Below is a small trained network, with its code and all its weights. Each question gives an input and a class and asks what happens when units are switched off, that is, made to give their printed mean instead of their output.

import numpy as np


def w(rows, s, z=0):
    codes = np.array(rows[::2]) - 128.0
    scale = np.full(codes.shape[1], s)
    scale[-1] = z or s
    return codes * scale


def norm(h):
    return h / np.sqrt((h * h).mean(-1, keepdims=True) + 1e-5)


def f(y):
    return y / 2 * (1 + np.tanh(0.7978845608 * (y + 0.044715 * y**3)))


def log_softmax(a):
    a = a - a.max(-1, keepdims=True)
    return a - np.log(np.exp(a).sum(-1, keepdims=True))


def net(x, mask):
    res = np.array(x, float).reshape(1, 4) / 4 @ E
    u = 0
    for l in range(2):
        y = f(norm(res) @ A[l][:, :-1].T + A[l][:, -1])
        res = res + np.where(mask[u : u + 9], y, B[l][:, -1]) @ B[l][:, :-1]
        u += 9
    return log_softmax(norm(res)[-1] @ U[:, :-1].T + U[:, -1])


A, B = {}, {}
E = w([
[202,169,99,140,101,149,52],'x0',
[116,73,93,140,146,59,107],'x1',
[227,58,220,126,160,119,139],'x2',
[160,159,91,3,160,79,162],'x3',
],0.0033)
A[0] = w([
[101,107,169,116,177,121,165,176],'L0N0',
[170,160,117,57,123,124,182,45],'L0N1',
[224,152,67,166,103,129,90,24],'L0N2',
[141,132,94,60,164,125,173,209],'L0N3',
[162,104,152,206,128,128,116,162],'L0N4',
[100,96,110,155,154,2,61,76],'L0N5',
[105,226,209,99,76,192,170,180],'L0N6',
[136,121,117,54,157,117,94,5],'L0N7',
[196,145,105,133,126,135,37,101],'L0N8',
],0.0062,0.002)
B[0] = w([
[123,136,145,159,142,76,158,198],'L0N0',
[110,107,178,101,162,150,115,173],'L0N1',
[78,180,171,168,186,116,159,197],'L0N2',
[88,60,120,194,107,157,113,226],'L0N3',
[131,64,80,108,106,186,118,249],'L0N4',
[91,130,254,93,85,111,79,216],'L0N5',
[106,89,173,126,96,58,85,251],'L0N6',
[109,167,125,124,186,187,57,129],'L0N7',
[87,163,195,161,141,122,216,223],'L0N8',
],0.0062,0.0024)
A[1] = w([
[114,109,132,79,221,211,106,252],'L1N0',
[83,124,54,193,68,192,100,133],'L1N1',
[85,51,125,154,128,71,198,196],'L1N2',
[88,177,94,112,34,98,132,113],'L1N3',
[129,167,113,1,211,113,110,156],'L1N4',
[176,169,109,166,183,133,109,200],'L1N5',
[217,93,173,150,114,131,179,143],'L1N6',
[164,44,141,200,141,138,142,80],'L1N7',
[62,171,46,134,135,117,152,175],'L1N8',
],0.0062,0.0017)
B[1] = w([
[172,82,12,174,91,136,91,166],'L1N0',
[111,69,80,103,128,126,169,216],'L1N1',
[182,230,114,169,125,190,138,253],'L1N2',
[179,117,142,91,203,117,89,182],'L1N3',
[28,94,137,184,48,190,193,147],'L1N4',
[178,207,90,183,189,107,254,124],'L1N5',
[88,127,93,45,146,52,82,196],'L1N6',
[109,161,86,116,142,130,158,210],'L1N7',
[224,122,154,119,154,79,152,180],'L1N8',
],0.0065,0.0042)
U = w([
[49,25,61,179,81,233,185,142],'0',
[130,244,204,215,196,128,249,145],'1',
[49,97,254,92,60,45,16,134],'2',
[210,90,39,48,220,48,103,135],'3',
[149,156,132,140,136,191,61,133],'4',
[219,122,160,116,92,191,120,2],'5',
],0.0095,0.013)

Each question gives the input, the list of numbers given to net, and the class t.
The units are the neurons (one row each of A and B). Each row of codes is followed by its name. A weight is (code - 128) times the scale printed after its matrix; where a second scale follows, it is the last column's (A, B and U).
mask holds one flag per neuron, layer by layer. A switched-off neuron (its flag False) gives its mean, the last column of its row in B, instead of its output. The means were averaged over made-up inputs and are rounded, as every weight is.
A unit's drop is (log p(t) with every unit on - log p(t) with that unit switched off) / (log p(t) with every unit on - log p(t) with every unit switched off).
The circuit of an input: a set's keep is (log p(t) with only the set's units on - log p(t) with every unit switched off) / (log p(t) with every unit on - log p(t) with every unit switched off). Starting from the 12 units with the biggest drops (on a tie, the unit counted first), units are removed one at a time, each time the one whose removal leaves the highest keep (on an exact tie, the one counted first), for as long as the keep stays at least 0.8.
units of the circuit, in order: the units of the circuit, biggest drop first
most important unit: the unit with the biggest drop
top k neurons: the k neurons with the biggest drops, biggest first
top k neurons in layer l: the k neurons of layer l with the biggest drops, biggest first
input [3,-5,3,-5], class 0: top 2 neurons in layer 0 -> [L0N4; L0N5]
input [8,2,-7,8], class 0: most important unit -> L1N4
input [0,-2,6,-4], class 3: top 2 neurons -> [L1N6; L0N3]
input [-8,2,-5,-7], class 1: top 4 neurons in layer 1 -> [L1N2; L1N8; L1N0; L1N4]
input [1,-8,-8,-3], class 2: top 2 neurons -> [L0N6; L1N2]
input [-4,-4,7,-1], class 3: top 2 neurons -> [L1N6; L0N5]
input [0,-4,-5,-2], class 3: top 2 neurons -> [L0N5; L1N3]
input [8,3,8,6], class 1: top 3 neurons -> [L1N5; L0N2; L0N8]
input [-5,7,1,-5], class 2: top 4 neurons in layer 1 -> [L1N5; L1N4; L1N0; L1N1]
input [-3,-5,-7,8], class 0: top 2 neurons -> [L1N4; L0N1]
input [-8,6,-7,-4], class 1: top 2 neurons -> [L1N2; L1N6]
input [3,-2,-8,4], class 3: top 2 neurons -> [L1N8; L1N3]
input [-7,8,-1,-3], class 2: top 3 neurons -> [L0N5; L1N5; L0N8]
input [-3,-6,-6,-2], class 2: top 2 neurons in layer 0 -> [L0N6; L0N4]
input [-6,1,8,0], class 3: most important unit -> L1N6
input [-1,5,-7,-4], class 3: top 2 neurons -> [L0N6; L1N3]
input [-7,6,-7,-6], class 1: top 3 neurons -> [L1N2; L0N3; L0N4]
input [6,-2,3,-6], class 0: units of the circuit, in order -> [L0N4; L1N1]
input [8,8,0,-7], class 1: top 2 neurons -> [L0N2; L0N8]
input [-7,5,1,-5], class 1: units of the circuit, in order -> [L1N2]
input [0,-1,-4,2], class 3: top 2 neurons -> [L0N5; L0N4]
input [-6,-1,-8,-7], class 3: top 4 neurons in layer 1 -> [L1N8; L1N3; L1N1; L1N4]
input [8,-7,-1,-8], class 0: units of the circuit, in order -> [L1N1; L1N2]
input [-1,-8,-8,-1], class 2: top 2 neurons in layer 0 -> [L0N6; L0N4]
input [7,-6,3,7], class 0: top 3 neurons -> [L1N4; L0N1; L1N0]
input [3,3,-2,4], class 0: top 2 neurons -> [L0N7; L0N6]
input [-8,3,-8,6], class 1: most important unit -> L0N4
input [-4,3,-8,-7], class 3: top 3 neurons in layer 1 -> [L1N8; L1N3; L1N4]
input [7,5,-2,-5], class 1: top 2 neurons in layer 0 -> [L0N2; L0N8]
input [-4,5,6,-2], class 3: top 2 neurons in layer 0 -> [L0N6; L0N8]
